Here is a tiny trained network, its code and every weight. The questions are about switching its units off for an input and a target symbol, where a switched-off unit gives its printed mean instead of its output.

import numpy as np


def w(rows, s, z=0):
    codes = np.array(rows[::2]) - 128.0
    scale = np.full(codes.shape[1], s)
    scale[-1] = z or s
    return codes * scale


def norm(h):
    return h / np.sqrt((h * h).mean(-1, keepdims=True) + 1e-5)


def f(y):
    return y / 2 * (1 + np.tanh(0.7978845608 * (y + 0.044715 * y**3)))


def softmax(a):
    e = np.exp(a - a.max(-1, keepdims=True))
    return e / e.sum(-1, keepdims=True)


def log_softmax(a):
    a = a - a.max(-1, keepdims=True)
    return a - np.log(np.exp(a).sum(-1, keepdims=True))


def net(x, mask):
    ids = ['ΔΛΠΣαγζημψ'.index(c) for c in x.split()]
    T = len(ids)
    res = E[ids] + P[:T]
    u = 0
    for l in range(3):
        q, k, v = (norm(res) @ M[l].T for M in (Q, K, V))
        z = softmax(np.where(np.tri(T) > 0, q @ k.T / 2**0.5, -1e9)) @ v
        res = res + np.where(mask[u], z, O[l][:, -1]) @ O[l][:, :-1]
        u += 1
        y = f(norm(res) @ A[l][:, :-1].T + A[l][:, -1])
        res = res + np.where(mask[u : u + 4], y, B[l][:, -1]) @ B[l][:, :-1]
        u += 4
    return log_softmax(norm(res)[-1] @ U[:, :-1].T + U[:, -1])


Q, K, V, O, A, B = {}, {}, {}, {}, {}, {}
E = w([
[139,117,139,164],'Δ',
[145,136,149,165],'Λ',
[137,106,135,161],'Π',
[116,112,113,74],'Σ',
[123,101,125,156],'α',
[141,145,169,162],'γ',
[217,10,5,190],'ζ',
[164,112,165,121],'η',
[130,177,171,148],'μ',
[148,177,178,118],'ψ',
],0.032)
P = w([
[252,134,28,141],'0',
[234,134,57,156],'1',
[216,128,76,164],'2',
[208,108,100,193],'3',
[190,104,114,189],'4',
[175,103,129,188],'5',
[159,95,142,184],'6',
[144,91,150,174],'7',
[127,83,159,167],'8',
[111,79,167,159],'9',
[97,70,178,155],'10',
[78,55,187,141],'11',
[74,59,210,146],'12',
[54,49,242,164],'13',
],0.012)
Q[0] = w([
[101,248,72,70],'0.h0',
[54,162,92,166],'0.h0',
],0.013)
K[0] = w([
[210,158,2,145],'0.h0',
[189,103,144,132],'0.h0',
],0.023)
V[0] = w([
[22,133,3,201],'0.h0',
[227,8,169,102],'0.h0',
],0.026)
O[0] = w([
[37,219,97,184,24],'0.h0',
[209,80,175,252,253],'0.h0',
],0.025,0.018)
A[0] = w([
[237,190,166,102,233],'0.n0',
[36,27,189,144,253],'0.n1',
[89,119,162,167,197],'0.n2',
[102,152,254,145,23],'0.n3',
],0.039,0.003)
B[0] = w([
[106,124,245,151,251],'0.n0',
[219,251,69,24,191],'0.n1',
[149,129,125,44,159],'0.n2',
[184,178,175,231,168],'0.n3',
],0.03,0.025)
Q[1] = w([
[31,121,92,79],'1.h0',
[157,178,185,2],'1.h0',
],0.014)
K[1] = w([
[3,140,151,126],'1.h0',
[166,122,140,79],'1.h0',
],0.041)
V[1] = w([
[252,69,23,122],'1.h0',
[115,232,107,159],'1.h0',
],0.033)
O[1] = w([
[32,57,106,250,249],'1.h0',
[160,223,68,127,48],'1.h0',
],0.024,0.021)
A[1] = w([
[217,152,166,56,255],'1.n0',
[124,251,159,214,71],'1.n1',
[87,156,224,165,113],'1.n2',
[53,238,205,1,108],'1.n3',
],0.031,0.0049)
B[1] = w([
[51,100,238,172,204],'1.n0',
[140,208,34,53,206],'1.n1',
[72,206,145,143,254],'1.n2',
[4,72,151,145,141],'1.n3',
],0.032,0.023)
Q[2] = w([
[112,82,107,93],'2.h0',
[67,86,164,3],'2.h0',
],0.052)
K[2] = w([
[86,114,123,43],'2.h0',
[25,255,125,17],'2.h0',
],0.044)
V[2] = w([
[250,24,111,132],'2.h0',
[33,89,108,188],'2.h0',
],0.017)
O[2] = w([
[138,133,5,199,79],'2.h0',
[37,73,163,198,253],'2.h0',
],0.012,0.0058)
A[2] = w([
[3,140,144,70,2],'2.n0',
[32,112,79,167,209],'2.n1',
[79,37,160,37,64],'2.n2',
[51,47,82,47,2],'2.n3',
],0.055,0.0026)
B[2] = w([
[76,157,169,233,213],'2.n0',
[104,119,98,231,203],'2.n1',
[149,73,88,22,247],'2.n2',
[55,195,254,154,146],'2.n3',
],0.062,0.015)
U = w([
[98,135,136,120,79],'Δ',
[100,129,133,117,77],'Λ',
[134,149,152,127,109],'Π',
[116,133,133,120,86],'Σ',
[108,153,102,102,254],'α',
[107,123,150,116,73],'γ',
[95,95,78,152,179],'ζ',
[211,90,148,157,31],'η',
[6,122,114,92,113],'μ',
[122,97,115,85,237],'ψ',
],0.023,0.0076)

Each question gives the input, a string of symbols that net reads in full, and the target symbol t.
The units are the heads (2 rows each of Q, K, V and O) and the neurons (one row each of A and B). Each row of codes is followed by its name. A weight is (code - 128) times the scale printed after its matrix; where a second scale follows, it is the last column's (O, A, B and U).
mask holds one flag per unit, layer by layer, with each layer's heads first. A switched-off unit (its flag False) gives its mean, the last column of its rows in O or B, instead of its output. The means were averaged over made-up inputs and are rounded, as every weight is.
A unit's drop is (log p(t) with every unit on - log p(t) with that unit switched off) / (log p(t) with every unit on - log p(t) with every unit switched off).
The circuit of an input: a set's keep is (log p(t) with only the set's units on - log p(t) with every unit switched off) / (log p(t) with every unit on - log p(t) with every unit switched off). Starting from the 12 units with the biggest drops (on a tie, the unit counted first), units are removed one at a time, each time the one whose removal leaves the highest keep (on an exact tie, the one counted first), for as long as the keep stays at least 0.8.
circuit, biggest first: the units of the circuit, biggest drop first
most important unit: the unit with the biggest drop
k most important neurons: the k neurons with the biggest drops, biggest first
top k neurons in layer l: the k neurons of layer l with the biggest drops, biggest first
input α Λ μ Λ α Σ Δ Δ ζ η Σ Λ α, target α: most important unit	0.n1
input Π Π ψ α Λ Π Δ Π α Π α Π Σ, target α: 2 most important neurons	[0.n0 1.n1]
input α Λ η Π Π Λ Δ ζ Π μ ψ γ Σ, target ψ: circuit, biggest first	[0.h0 2.n2]
input γ Σ Π α μ ζ, target μ: 3 most important neurons	[2.n3 0.n0 0.n3]
input α Π Π Π γ Λ Π α γ α Σ α μ Δ, target μ: 2 most important neurons	[2.n2 1.n3]
input Π α μ γ ψ α μ ψ α, target ψ: circuit, biggest first	[0.h0 2.n2]
input Δ ψ α ψ ψ γ, target ψ: 2 most important neurons	[2.n2 0.n3]
input γ ψ Π Λ, target ψ: circuit, biggest first	[0.h0 1.h0 2.n2 0.n3]
input η α η Π μ Δ, target μ: circuit, biggest first	[0.h0 2.n2 0.n3 2.n0]
input Δ ζ Π Δ, target ζ: 2 most important neurons	[0.n0 0.n3]
input ψ Π Δ ψ Π Π α Δ Π Δ, target α: 3 most important neurons	[0.n0 1.n1 0.n1]
input η Π η ψ ζ ζ ψ ψ μ ψ, target ψ: top 3 neurons in layer 1	[1.n0 1.n3 1.n1]
input Σ μ α, target μ: circuit, biggest first	[0.h0 2.n2 2.n0 0.n3]
input ζ η Σ, target ζ: most important unit	2.n1
input Π ζ Π Π α Π Π, target α: 2 most important neurons	[0.n1 1.n1]
input η Λ Δ α, target α: 4 most important neurons	[0.n0 1.n1 1.n0 0.n2]
input Π ζ Δ μ Π Σ Δ Π Δ α Δ Δ, target α: 2 most important neurons	[0.n1 1.n1]
input Δ μ α Σ ψ ζ Π, target ψ: 2 most important neurons	[0.n3 2.n2]
input ψ μ ψ μ, target μ: top 2 neurons in layer 2	[2.n0 2.n2]
input Σ α Π, target α: top neuron in layer 1	[1.n1]
input η Π Π, target η: 2 most important neurons	[2.n0 1.n0]
input Λ γ ζ ψ μ γ Σ Π Σ α ζ Π Λ, target ζ: top 2 neurons in layer 0	[0.n0 0.n3]
input γ ζ ψ Π η, target ψ: 3 most important neurons	[0.n1 2.n2 0.n3]
input ψ Δ Π Λ Π α α μ, target α: top 2 neurons in layer 0	[0.n0 0.n2]
input α ζ α ψ μ ψ ψ Σ, target ψ: circuit, biggest first	[0.h0 2.n2 0.n3]
input η Π Π α Π ψ ζ Δ Λ ζ μ η, target μ: top 2 neurons in layer 2	[2.n0 2.n2]
input Σ α Δ μ Π α η Π Π α α Σ ζ α, target ζ: 3 most important neurons	[0.n0 0.n3 2.n1]
input Π γ γ α Δ Λ α Π α Λ α Π Σ, target α: most important unit	0.h0
